[[ 53.8  23.9  -6.9]
 [-28.8  11.3   0.3]
 [-16.9   8.1   0.4]
 [  9.2  13.5   0.5]]
:
[[ 53.8  23.9]
 [-28.8  11.3]
 [-16.9   8.1]]

[[ -9.8  -5.9  -4.7 -22.6  -2.9]
 [ 36.6   1.3  -0.1  22.6  25.8]
 [-40.6  -5.0 -16.5 -69.9 -21.3]
 [-33.1  -1.2 -13.6 -52.9 -20.8]]
:
[[ -9.8  -5.9]
 [ 36.6   1.3]
 [-40.6  -5.0]]

[[-15.8 -29.8  -6.4  -7.3]
 [  6.2  57.9 -70.8   9.2]
 [-10.2 -54.2  40.3 -13.7]
 [-11.5  -8.4 -20.2  -4.9]
 [ -3.5   7.8 -24.0  -4.8]]
:
[[-15.8 -29.8]
 [  6.2  57.9]
 [-10.2 -54.2]]

[[  0.3   0.2  -0.4   3.0  -1.8]
 [  1.2  63.2  -8.1  -0.9  70.7]
 [  0.4  19.3 -11.7  59.3   1.3]]
:
[[ 0.3  0.2]
 [ 1.2 63.2]
 [ 0.4 19.3]]

[[ 10.1 -21.4   1.9   5.7 -11.2]
 [  8.2 -18.9   1.4   4.6  -8.8]
 [-19.5  47.7  -2.6 -12.0  24.4]
 [  4.0 -12.4   0.6   2.7  -4.9]
 [-25.9  58.0  -3.7 -15.0  29.6]]
:
[[ 10.1 -21.4]
 [  8.2 -18.9]
 [-19.5  47.7]]

[[  6.0   4.9 -15.8  62.7]
 [ -6.0  -1.1   4.5   1.7]
 [ -1.3  -0.8   2.5  -4.5]]
:
[[ 6.0  4.9]
 [-6.0 -1.1]
 [-1.3 -0.8]]

[[ 16.5  -8.7  49.1 -33.5  15.4]
 [ 47.3   5.7  49.4  29.9  48.2]
 [-30.4  -6.1 -19.8 -70.5 -61.7]]
:
[[ 16.5  -8.7]
 [ 47.3   5.7]
 [-30.4  -6.1]]

[[ -2.8  25.0  36.8  57.2]
 [ -0.4  33.9  36.3  47.6]
 [-14.5  12.6  26.9  68.6]
 [  8.2  18.3  10.6  24.8]]
:
[[ -2.8  25.0]
 [ -0.4  33.9]
 [-14.5  12.6]]
---
[[-56.6   0.6  11.4   2.1  17.1]
 [  1.2   1.2   0.8   0.7   4.3]
 [ -1.1  -5.0  -6.7  -5.4  -8.1]]
:
[[-56.6   0.6]
 [  1.2   1.2]
 [ -1.1  -5.0]]

[[  3.3 -12.5 -39.9  33.2]
 [ 10.8   0.5 -42.7  22.3]
 [ 18.2   0.5 -63.6  28.0]]
:
[[  3.3 -12.5]
 [ 10.8   0.5]
 [ 18.2   0.5]]

[[-14.8 -12.1  28.5  30.3]
 [ 27.4  23.5  42.7 -34.2]
 [-67.1 -39.9 -34.2  29.5]
 [ 52.5   1.2  43.1   9.0]]
:
[[-14.8 -12.1]
 [ 27.4  23.5]
 [-67.1 -39.9]]

[[ 31.8  32.6  -6.3]
 [ -3.6  -3.7   0.3]
 [ 59.3  59.9 -12.9]
 [ -5.3  -5.0   1.8]]
:
[[31.8 32.6]
 [-3.6 -3.7]
 [59.3 59.9]]

[[-28.7 -24.4]
 [-27.7  69.5]
 [  5.6  45.0]
 [ 30.0   5.2]
 [  6.4  52.2]]
:
[[-28.7 -24.4]
 [-27.7  69.5]
 [  5.6  45.0]]

[[  0.9  -1.0]
 [ 39.1 -42.5]
 [ 56.7  -9.1]
 [-33.8 -34.6]
 [  2.6  -2.0]]
:
[[  0.9  -1.0]
 [ 39.1 -42.5]
 [ 56.7  -9.1]]

[[ 32.4 -17.7]
 [  6.3   9.2]
 [ 61.7  17.6]
 [ 54.7 -12.2]
 [ 29.8   0.2]]
:
[[ 32.4 -17.7]
 [  6.3   9.2]
 [ 61.7  17.6]]
---
[[  4.6 -13.7 -33.8  45.2 -21.5 -12.9  -3.7 -18.0  41.2]
 [ 11.2 -24.9  14.7 -16.6  -4.3  37.7 -57.6  -9.1 -12.4]
 [ 17.2  45.2 -35.2  15.8 -21.0 -70.3   0.0 -19.9  28.0]
 [  0.5  34.6 -41.1  18.0  -9.9 -65.9   0.2  -6.2  23.1]
 [  2.2   2.6 -37.9  48.1 -22.0 -32.6   9.6  -7.9  44.6]
 [ -1.4  12.2   0.3  -5.2   4.2   4.3  -1.3   4.5   1.6]
 [  7.0  28.4 -46.0  16.8 -10.3 -64.4  -3.3 -17.6  21.4]
 [-11.7  -4.4  14.2 -21.1   4.9  -4.7 -24.5  11.2 -35.8]
 [ 17.9  26.9 -26.3  14.4  -5.6 -54.3  -0.7 -14.9  23.0]]
:
[[  4.6 -33.8 -21.5  -3.7  41.2]
 [ 11.2  14.7  -4.3 -57.6 -12.4]
 [ 17.2 -35.2 -21.0   0.0  28.0]
 [  0.5 -41.1  -9.9   0.2  23.1]
 [  2.2 -37.9 -22.0   9.6  44.6]
 [ -1.4   0.3   4.2  -1.3   1.6]
 [  7.0 -46.0 -10.3  -3.3  21.4]
 [-11.7  14.2   4.9 -24.5 -35.8]
 [ 17.9 -26.3  -5.6  -0.7  23.0]]

[[ 11.2 -57.8 -65.3  66.9 -13.3 -72.3  51.8 -63.1 -55.9  38.3 -63.1  66.6
   72.7 -12.5]
 [-32.6  20.1  30.8  47.2  10.4  39.9  61.4 -60.4  59.1  66.6  -5.7  46.9
   67.9  14.7]
 [-73.4  28.0 -23.0  51.1  14.5   4.0  56.6  14.4   5.6 -60.6  26.3 -72.9
  -54.0  45.6]]
:
[[ 11.2 -65.3 -13.3  51.8 -55.9 -63.1  72.7]
 [-32.6  30.8  10.4  61.4  59.1  -5.7  67.9]
 [-73.4 -23.0  14.5  56.6   5.6  26.3 -54.0]]

[[  9.2  -0.3 -18.7  14.0]
 [  0.3  15.8 -29.2  28.0]
 [-12.2  -1.6  61.5 -31.3]]
:
[[  9.2 -18.7]
 [  0.3 -29.2]
 [-12.2  61.5]]

[[-10.5 -30.4 -38.2 -28.2   7.6 -10.1 -40.2 -46.1]
 [ -4.8  36.2  39.1  10.7 -10.1  -0.7  44.1  53.8]
 [ -9.9 -30.6 -39.0 -29.5   7.9  -9.8 -42.2 -47.2]
 [ -5.3  37.2  40.2  10.3 -10.7  -1.0  45.2  54.4]
 [ -5.1  37.2  40.1  10.3 -10.5  -0.9  45.1  54.7]
 [-10.4 -30.8 -38.0 -25.7   8.1 -10.0 -38.2 -44.2]]
:
[[-10.5 -38.2   7.6 -40.2]
 [ -4.8  39.1 -10.1  44.1]
 [ -9.9 -39.0   7.9 -42.2]
 [ -5.3  40.2 -10.7  45.2]
 [ -5.1  40.1 -10.5  45.1]
 [-10.4 -38.0   8.1 -38.2]]

[[ 22.2  37.6 -27.8]
 [-53.7  73.1  34.9]
 [  7.7  28.0 -30.3]
 [  2.2  61.3 -13.1]
 [ -4.2  19.6 -31.3]
 [ 41.5  50.4 -26.5]
 [ -8.1   6.8 -14.7]]
:
[[ 22.2 -27.8]
 [-53.7  34.9]
 [  7.7 -30.3]
 [  2.2 -13.1]
 [ -4.2 -31.3]
 [ 41.5 -26.5]
 [ -8.1 -14.7]]

[[-60.7  41.8]
 [  6.0 -73.4]
 [  3.8 -73.7]
 [-72.4 -14.5]
 [-73.5  -7.8]
 [ 72.6 -11.3]
 [-44.0  60.3]
 [-73.0  -7.8]
 [-25.1 -69.3]
 [-25.0 -69.1]
 [ 39.9 -61.5]]
:
[[-60.7]
 [  6.0]
 [  3.8]
 [-72.4]
 [-73.5]
 [ 72.6]
 [-44.0]
 [-73.0]
 [-25.1]
 [-25.0]
 [ 39.9]]

[[  9.5  17.1   8.3  11.8  -0.9]
 [ 44.4  30.6   6.4   1.3  26.5]
 [-48.9 -47.7 -14.8 -51.7 -12.6]
 [ 16.8  32.0   3.5  72.1 -18.3]
 [-14.4 -15.6  -8.0 -18.0  -4.1]]
:
[[  9.5   8.3  -0.9]
 [ 44.4   6.4  26.5]
 [-48.9 -14.8 -12.6]
 [ 16.8   3.5 -18.3]
 [-14.4  -8.0  -4.1]]
